Below are the code and all the weights of a small trained network. Each question names an input and a class and asks about switching units off, where a switched-off unit gives its printed mean instead of its output.

import numpy as np


def w(rows, s, z=0):
    codes = np.array(rows[::2]) - 128.0
    scale = np.full(codes.shape[1], s)
    scale[-1] = z or s
    return codes * scale


def f(y):
    return y / 2 * (1 + np.tanh(0.7978845608 * (y + 0.044715 * y**3)))


def log_softmax(a):
    a = a - a.max(-1, keepdims=True)
    return a - np.log(np.exp(a).sum(-1, keepdims=True))


def net(x, mask):
    res = np.array(x, float).reshape(1, 8) / 4 @ E
    y = f(res @ A[0][:, :-1].T + A[0][:, -1])
    res = res + np.where(mask, y, B[0][:, -1]) @ B[0][:, :-1]
    return log_softmax(res[-1] @ U[:, :-1].T + U[:, -1])


A, B = {}, {}
E = w([
[28,29,42,245,212,133,44,122,153,57,68,248],'x0',
[130,127,126,130,125,129,131,127,130,129,130,124],'x1',
[129,128,128,127,130,129,128,130,128,131,129,129],'x2',
[36,161,235,63,10,6,50,75,183,2,72,109],'x3',
[130,128,126,128,129,128,129,127,130,128,130,129],'x4',
[224,241,60,88,177,214,54,29,242,97,40,113],'x5',
[129,129,127,128,129,128,128,128,129,128,130,128],'x6',
[127,126,127,132,128,130,129,128,126,128,127,128],'x7',
],0.0049)
A[0] = w([
[50,165,226,61,29,12,50,92,153,24,67,126,141],'n0',
[57,57,67,213,193,127,61,126,148,73,93,222,106],'n1',
[59,27,177,178,81,65,211,220,33,162,214,118,44],'n2',
[26,21,37,251,219,121,38,129,159,46,82,255,81],'n3',
[194,113,67,169,211,223,188,182,81,228,163,145,139],'n4',
[62,39,173,167,86,71,200,214,43,156,203,120,58],'n5',
[191,111,68,166,212,219,188,179,85,225,164,143,139],'n6',
[202,203,79,107,160,209,80,33,208,113,73,97,48],'n7',
[200,190,174,46,72,123,193,136,123,180,186,51,72],'n8',
[189,112,69,166,204,221,186,179,84,222,163,144,138],'n9',
[227,222,64,105,168,232,78,11,221,108,61,84,8],'n10',
[205,194,173,38,72,122,198,137,119,181,187,46,52],'n11',
],0.0041,0.0014)
B[0] = w([
[80,37,44,237,57,65,157,51,231,44,240,72,254],'n0',
[223,187,200,118,89,210,201,122,61,185,72,55,194],'n1',
[70,150,102,40,216,91,46,196,106,147,78,223,221],'n2',
[254,207,226,110,76,233,221,121,44,205,59,35,232],'n3',
[80,66,74,201,70,73,138,72,205,61,203,88,210],'n4',
[73,147,104,43,212,90,52,191,109,145,81,220,209],'n5',
[81,63,74,202,69,69,140,72,205,60,207,85,208],'n6',
[64,130,103,50,204,83,57,192,109,138,95,218,191],'n7',
[203,182,193,117,109,199,173,130,60,183,72,83,199],'n8',
[83,67,81,197,73,70,141,74,204,63,201,89,205],'n9',
[45,131,95,43,223,69,41,210,108,143,94,232,211],'n10',
[202,184,191,121,109,202,179,133,64,186,65,87,203],'n11',
],0.005,0.0066)
U = w([
[110,86,103,166,82,95,137,70,190,60,165,95,237],'0',
[182,168,172,124,110,207,171,129,73,186,102,82,136],'1',
[100,133,116,91,205,102,68,191,119,137,116,249,2],'2',
],0.012,0.001)

Each question gives the input, the list of numbers given to net, and the class t.
The units are the neurons (one row each of A and B). Each row of codes is followed by its name. A weight is (code - 128) times the scale printed after its matrix; where a second scale follows, it is the last column's (A, B and U).
mask holds one flag per neuron, in row order. A switched-off neuron (its flag False) gives its mean, the last column of its row in B, instead of its output. The means were averaged over made-up inputs and are rounded, as every weight is.
A unit's drop is (log p(t) with every unit on - log p(t) with that unit switched off) / (log p(t) with every unit on - log p(t) with every unit switched off).
The circuit of an input: a set's keep is (log p(t) with only the set's units on - log p(t) with every unit switched off) / (log p(t) with every unit on - log p(t) with every unit switched off). Starting from all 12 units, units are removed one at a time, each time the one whose removal leaves the highest keep (on an exact tie, the one counted first), for as long as the keep stays at least 0.8.
units of the circuit, in order: the units of the circuit, biggest drop first
k most important neurons: the k neurons with the biggest drops, biggest first
drop when u is switched off: that unit's drop, to one decimal
input [-6,-6,-5,1,4,-7,-1,0], class 2: units of the circuit, in order : [n2]
input [3,1,4,0,6,3,5,-6], class 1: units of the circuit, in order : [n2 n0]
input [-1,1,5,-1,-6,-4,-3,-4], class 2: units of the circuit, in order : [n0 n3]
input [8,-3,-3,-6,-5,-2,-3,0], class 1: 2 most important neurons : [n3 n1]
input [8,-6,6,-5,-5,2,-1,-1], class 1: 2 most important neurons : [n3 n1]
input [7,3,0,-1,7,-7,6,1], class 1: 2 most important neurons : [n3 n1]
input [5,-3,-2,6,8,7,3,-4], class 2: 2 most important neurons : [n10 n7]
input [-3,-5,8,3,6,4,7,-3], class 2: 2 most important neurons : [n3 n10]
input [3,-6,0,0,0,5,-8,8], class 2: 2 most important neurons : [n10 n7]
input [3,-2,5,4,5,-6,-5,3], class 2: 2 most important neurons : [n2 n5]
input [8,2,-5,-7,-3,4,-3,-1], class 1: 3 most important neurons : [n3 n1 n0]
input [2,8,-2,-7,-7,-5,1,-6], class 0: drop when n4 is switched off : 0.1
input [-6,-5,0,-7,3,-5,-4,1], class 0: drop when n2 is switched off : 0.0
input [-1,2,-4,-5,7,6,3,1], class 2: units of the circuit, in order : [n10]
input [3,8,8,1,-6,-5,0,-5], class 2: drop when n2 is switched off : 0.1
